-2.620,-3.223,4.043,1.882,-2.049,1.821,-3.314
0.954,0.466,0.629,1.814,-0.563,1.905,-0.928
2.103,1.583,-2.246,-2.736,3.192,-2.230,1.539
0.907,0.242,0.879,1.686,-0.372,1.850,-1.196
->
-3.314,-0.928,1.539,-1.196
1.821,1.905,-2.230,1.850
-2.049,-0.563,3.192,-0.372
1.882,1.814,-2.736,1.686
4.043,0.629,-2.246,0.879
-3.223,0.466,1.583,0.242
-2.620,0.954,2.103,0.907

1.675,-2.798,1.851,-4.221,1.015,2.962
2.467,3.280,3.613,-4.995,-4.592,-4.262
-1.643,3.101,-2.009,3.056,1.589,-3.765
1.933,-3.352,2.394,-2.461,-2.197,-2.996
-2.198,4.268,-2.775,-0.714,-2.155,-0.231
0.076,-2.593,2.192,2.805,-0.681,3.346
-0.164,-4.380,-1.183,-0.556,3.011,2.982
->
2.962,-4.262,-3.765,-2.996,-0.231,3.346,2.982
1.015,-4.592,1.589,-2.197,-2.155,-0.681,3.011
-4.221,-4.995,3.056,-2.461,-0.714,2.805,-0.556
1.851,3.613,-2.009,2.394,-2.775,2.192,-1.183
-2.798,3.280,3.101,-3.352,4.268,-2.593,-4.380
1.675,2.467,-1.643,1.933,-2.198,0.076,-0.164

-1.929,2.779,3.423,4.120,2.602,0.378,2.508,2.880,-0.748,1.700,-5.224,-1.308,-0.366,-1.445,1.233
-3.001,-4.053,-2.188,1.636,0.478,2.182,-1.696,-2.885,-2.453,-0.597,2.385,0.189,-3.635,-2.834,-3.285
->
1.233,-3.285
-1.445,-2.834
-0.366,-3.635
-1.308,0.189
-5.224,2.385
1.700,-0.597
-0.748,-2.453
2.880,-2.885
2.508,-1.696
0.378,2.182
2.602,0.478
4.120,1.636
3.423,-2.188
2.779,-4.053
-1.929,-3.001

1.717,-1.741,2.639,-1.311,-2.359,-2.063,-2.184,-2.461,-1.956,3.475
-1.557,1.642,-0.806,-0.055,0.718,2.814,1.041,2.815,0.771,-1.229
1.639,-1.148,2.614,-1.221,-2.612,-2.074,-2.406,-2.236,-2.309,3.309
-1.104,1.947,-3.079,3.445,3.877,1.425,3.431,1.950,3.213,-3.594
1.072,-3.026,2.764,-2.581,-1.981,-0.432,-1.595,-1.699,-1.068,3.811
1.418,-0.481,2.666,-1.384,-3.022,-1.809,-2.718,-1.771,-2.770,3.190
-1.655,2.941,-2.924,2.838,3.137,2.268,2.930,2.991,2.489,-3.720
->
3.475,-1.229,3.309,-3.594,3.811,3.190,-3.720
-1.956,0.771,-2.309,3.213,-1.068,-2.770,2.489
-2.461,2.815,-2.236,1.950,-1.699,-1.771,2.991
-2.184,1.041,-2.406,3.431,-1.595,-2.718,2.930
-2.063,2.814,-2.074,1.425,-0.432,-1.809,2.268
-2.359,0.718,-2.612,3.877,-1.981,-3.022,3.137
-1.311,-0.055,-1.221,3.445,-2.581,-1.384,2.838
2.639,-0.806,2.614,-3.079,2.764,2.666,-2.924
-1.741,1.642,-1.148,1.947,-3.026,-0.481,2.941
1.717,-1.557,1.639,-1.104,1.072,1.418,-1.655

-0.315,0.594,1.182,-0.467,0.041,-0.042,0.582,-2.850,0.292
0.086,-2.026,1.382,-1.030,0.128,-1.445,-1.715,-0.413,1.208
0.459,0.762,2.130,-0.400,-0.726,1.960,1.143,-1.214,3.436
1.485,1.758,-0.538,-2.023,0.964,0.135,0.341,-3.451,2.197
-0.141,-0.182,0.210,0.558,1.076,-0.322,0.423,0.396,-0.684
0.436,1.530,-1.869,-0.713,-1.081,-1.037,-1.172,-3.906,0.802
4.173,1.587,0.602,-0.282,-0.197,-1.824,-3.193,0.184,-0.311
->
0.292,1.208,3.436,2.197,-0.684,0.802,-0.311
-2.850,-0.413,-1.214,-3.451,0.396,-3.906,0.184
0.582,-1.715,1.143,0.341,0.423,-1.172,-3.193
-0.042,-1.445,1.960,0.135,-0.322,-1.037,-1.824
0.041,0.128,-0.726,0.964,1.076,-1.081,-0.197
-0.467,-1.030,-0.400,-2.023,0.558,-0.713,-0.282
1.182,1.382,2.130,-0.538,0.210,-1.869,0.602
0.594,-2.026,0.762,1.758,-0.182,1.530,1.587
-0.315,0.086,0.459,1.485,-0.141,0.436,4.173

-0.294,-0.547,0.182,-0.621,0.551,-2.391,1.450,-0.337,0.248,0.339,1.441,0.030,-0.975
-1.238,0.441,4.215,-0.428,0.836,-2.911,1.370,0.243,-0.966,0.066,-0.444,1.715,-1.299
-1.076,-0.918,-0.128,-0.170,0.951,-1.351,0.408,-0.440,-0.056,0.111,1.198,0.030,-0.325
->
-0.975,-1.299,-0.325
0.030,1.715,0.030
1.441,-0.444,1.198
0.339,0.066,0.111
0.248,-0.966,-0.056
-0.337,0.243,-0.440
1.450,1.370,0.408
-2.391,-2.911,-1.351
0.551,0.836,0.951
-0.621,-0.428,-0.170
0.182,4.215,-0.128
-0.547,0.441,-0.918
-0.294,-1.238,-1.076
---
-0.686,-0.428,-0.196
0.662,-0.562,0.886
-3.021,-4.927,-3.974
->
-3.021,-4.927,-3.974
-0.686,-0.428,-0.196
0.662,-0.562,0.886

-1.944,-1.783,1.976,-1.848
-2.221,-3.552,-0.147,-1.028
-1.028,1.777,-0.459,-1.028
-4.980,-2.533,3.230,-0.418
-0.539,-1.325,1.686,-3.330
-0.559,0.044,2.920,4.220
1.584,5.336,1.914,2.210
-1.238,-2.241,-2.359,-0.802
0.338,-1.170,-1.720,1.614
-1.274,0.152,3.313,1.078
->
-1.238,-2.241,-2.359,-0.802
0.338,-1.170,-1.720,1.614
-1.028,1.777,-0.459,-1.028
-2.221,-3.552,-0.147,-1.028
-0.539,-1.325,1.686,-3.330
1.584,5.336,1.914,2.210
-1.944,-1.783,1.976,-1.848
-0.559,0.044,2.920,4.220
-4.980,-2.533,3.230,-0.418
-1.274,0.152,3.313,1.078

1.626,-1.191,1.207,0.592,-1.056,-0.180,-0.794,-0.147,3.708
-1.254,1.284,-1.450,-0.777,1.307,0.046,1.040,0.277,-4.472
->
-1.254,1.284,-1.450,-0.777,1.307,0.046,1.040,0.277,-4.472
1.626,-1.191,1.207,0.592,-1.056,-0.180,-0.794,-0.147,3.708

-3.399,-1.479,-3.698,-0.598,1.661
1.232,5.387,-0.123,-0.896,-4.107
-2.230,-0.746,-3.024,-0.304,1.425
0.778,-3.276,-1.384,1.795,-3.627
-0.769,1.028,5.075,-3.568,4.271
->
-3.399,-1.479,-3.698,-0.598,1.661
-2.230,-0.746,-3.024,-0.304,1.425
0.778,-3.276,-1.384,1.795,-3.627
1.232,5.387,-0.123,-0.896,-4.107
-0.769,1.028,5.075,-3.568,4.271

2.561,1.581,-0.483,-1.266,-1.708,1.208,0.041,0.573
-4.489,-0.184,0.063,0.425,-0.895,-1.970,1.152,1.367
2.601,1.376,-0.799,-1.017,-2.876,0.797,0.320,1.102
-1.396,0.299,-0.748,0.200,-3.391,-1.360,1.216,2.008
1.110,-0.763,-0.828,0.971,-2.430,-0.830,0.411,0.843
-4.133,-0.532,0.526,0.467,1.162,-1.366,0.443,0.225
->
1.110,-0.763,-0.828,0.971,-2.430,-0.830,0.411,0.843
2.601,1.376,-0.799,-1.017,-2.876,0.797,0.320,1.102
-1.396,0.299,-0.748,0.200,-3.391,-1.360,1.216,2.008
2.561,1.581,-0.483,-1.266,-1.708,1.208,0.041,0.573
-4.489,-0.184,0.063,0.425,-0.895,-1.970,1.152,1.367
-4.133,-0.532,0.526,0.467,1.162,-1.366,0.443,0.225

-0.177,0.907,0.241,4.910,0.826,0.158
0.028,-0.858,-0.058,0.736,0.436,0.125
-0.198,-0.570,-0.395,1.678,-0.770,-0.146
-0.436,0.081,-0.338,2.680,-0.274,-0.423
-0.041,-0.967,-0.101,-2.429,0.559,-0.183
0.388,0.994,-0.319,2.863,-2.440,-0.340
-0.796,-1.366,0.353,3.608,-0.581,0.366
0.043,-0.354,0.587,0.487,0.770,0.180
0.031,0.601,-0.182,1.475,0.736,0.521
-0.216,0.988,0.970,-0.975,1.199,-0.172
0.018,-0.640,-0.388,1.646,0.926,0.265
-0.158,-1.503,0.780,2.022,-1.156,0.052
->
-0.198,-0.570,-0.395,1.678,-0.770,-0.146
0.018,-0.640,-0.388,1.646,0.926,0.265
-0.436,0.081,-0.338,2.680,-0.274,-0.423
0.388,0.994,-0.319,2.863,-2.440,-0.340
0.031,0.601,-0.182,1.475,0.736,0.521
-0.041,-0.967,-0.101,-2.429,0.559,-0.183
0.028,-0.858,-0.058,0.736,0.436,0.125
-0.177,0.907,0.241,4.910,0.826,0.158
-0.796,-1.366,0.353,3.608,-0.581,0.366
0.043,-0.354,0.587,0.487,0.770,0.180
-0.158,-1.503,0.780,2.022,-1.156,0.052
-0.216,0.988,0.970,-0.975,1.199,-0.172

5.018,-4.744,-2.540,1.582
-1.978,1.831,0.968,-0.667
-2.684,2.496,1.166,-1.085
4.655,-3.940,-2.611,0.703
4.967,-4.178,-2.685,1.003
4.931,-4.242,-2.663,1.127
4.786,-4.007,-2.639,0.725
4.603,-3.878,-2.562,0.686
5.155,-4.753,-2.800,1.603
3.843,-2.392,-1.669,0.125
-1.367,1.014,0.590,0.224
4.047,-2.953,-2.124,0.304
->
5.155,-4.753,-2.800,1.603
4.967,-4.178,-2.685,1.003
4.931,-4.242,-2.663,1.127
4.786,-4.007,-2.639,0.725
4.655,-3.940,-2.611,0.703
4.603,-3.878,-2.562,0.686
5.018,-4.744,-2.540,1.582
4.047,-2.953,-2.124,0.304
3.843,-2.392,-1.669,0.125
-1.367,1.014,0.590,0.224
-1.978,1.831,0.968,-0.667
-2.684,2.496,1.166,-1.085
